Below is a small trained network, with its code and all its weights. Each question gives an input and a class and asks what happens when units are switched off, that is, made to give their printed mean instead of their output.

import numpy as np


def w(rows, s, z=0):
    codes = np.array(rows[::2]) - 128.0
    scale = np.full(codes.shape[1], s)
    scale[-1] = z or s
    return codes * scale


def f(y):
    return y / 2 * (1 + np.tanh(0.7978845608 * (y + 0.044715 * y**3)))


def log_softmax(a):
    a = a - a.max(-1, keepdims=True)
    return a - np.log(np.exp(a).sum(-1, keepdims=True))


def net(x, mask):
    res = np.array(x, float).reshape(1, 8) / 4 @ E
    y = f(res @ A[0][:, :-1].T + A[0][:, -1])
    res = res + np.where(mask, y, B[0][:, -1]) @ B[0][:, :-1]
    return log_softmax(res[-1] @ U[:, :-1].T + U[:, -1])


A, B = {}, {}
E = w([
[129,129,126],'x0',
[130,127,126],'x1',
[124,127,127],'x2',
[13,50,129],'x3',
[129,127,132],'x4',
[130,131,125],'x5',
[48,254,179],'x6',
[203,202,216],'x7',
],0.0072)
A[0] = w([
[122,130,120,102],'neuron 1',
[22,246,42,207],'neuron 2',
[160,204,170,18],'neuron 3',
[124,240,92,3],'neuron 4',
[94,65,79,43],'neuron 5',
[43,102,232,68],'neuron 6',
[215,146,48,208],'neuron 7',
],0.012,0.003)
B[0] = w([
[163,77,176,125],'neuron 1',
[202,136,112,255],'neuron 2',
[112,154,252,193],'neuron 3',
[50,131,206,181],'neuron 4',
[18,75,161,192],'neuron 5',
[158,109,55,190],'neuron 6',
[166,133,80,197],'neuron 7',
],0.019,0.0086)
U = w([
[189,88,62,209],'0',
[255,192,120,158],'1',
[84,117,176,2],'2',
],0.0084,0.0073)

Each question gives the input, the list of numbers given to net, and the class t.
The units are the neurons (one row each of A and B). Each row of codes is followed by its name. A weight is (code - 128) times the scale printed after its matrix; where a second scale follows, it is the last column's (A, B and U).
mask holds one flag per neuron, in row order. A switched-off neuron (its flag False) gives its mean, the last column of its row in B, instead of its output. The means were averaged over made-up inputs and are rounded, as every weight is.
A unit's drop is (log p(t) with every unit on - log p(t) with that unit switched off) / (log p(t) with every unit on - log p(t) with every unit switched off).
The circuit of an input: a set's keep is (log p(t) with only the set's units on - log p(t) with every unit switched off) / (log p(t) with every unit on - log p(t) with every unit switched off). Starting from all 7 units, units are removed one at a time, each time the one whose removal leaves the highest keep (on an exact tie, the one counted first), for as long as the keep stays at least 0.8.
units of the circuit, in order: the units of the circuit, biggest drop first
most important unit: the unit with the biggest drop
k most important neurons: the k neurons with the biggest drops, biggest first
drop of u: that unit's drop, to one decimal
input [-4,8,-1,-3,0,-7,4,7], class 2: most important unit => neuron 4
input [-2,3,6,-4,-4,1,7,-8], class 1: 2 most important neurons => (neuron 2; neuron 5)
input [2,-8,-7,6,3,1,7,2], class 1: 2 most important neurons => (neuron 2; neuron 5)
input [3,3,5,3,6,5,-4,-5], class 2: 2 most important neurons => (neuron 5; neuron 2)
input [4,-5,3,-4,3,-4,8,3], class 2: 3 most important neurons => (neuron 4; neuron 3; neuron 7)
input [-6,-3,1,1,5,-8,-3,-6], class 2: 3 most important neurons => (neuron 5; neuron 2; neuron 6)
input [-5,0,3,8,7,-6,5,7], class 1: 2 most important neurons => (neuron 5; neuron 2)
input [-2,1,-2,2,1,5,-7,-7], class 2: 2 most important neurons => (neuron 5; neuron 2)
input [1,3,6,6,-7,3,8,-4], class 0: 2 most important neurons => (neuron 6; neuron 3)
input [-1,1,2,-3,-2,6,5,5], class 2: 2 most important neurons => (neuron 4; neuron 3)
input [-6,-7,-5,0,-1,-2,7,8], class 2: 3 most important neurons => (neuron 4; neuron 3; neuron 7)
input [-6,-5,-8,4,-7,2,-2,-5], class 2: drop of neuron 3 => -0.1
input [6,1,-3,-5,-4,-8,3,8], class 2: drop of neuron 4 => 0.2
input [7,1,4,5,-4,-2,8,-8], class 0: drop of neuron 6 => 0.1
input [-3,-8,2,3,1,6,8,-8], class 0: units of the circuit, in order => (neuron 6)
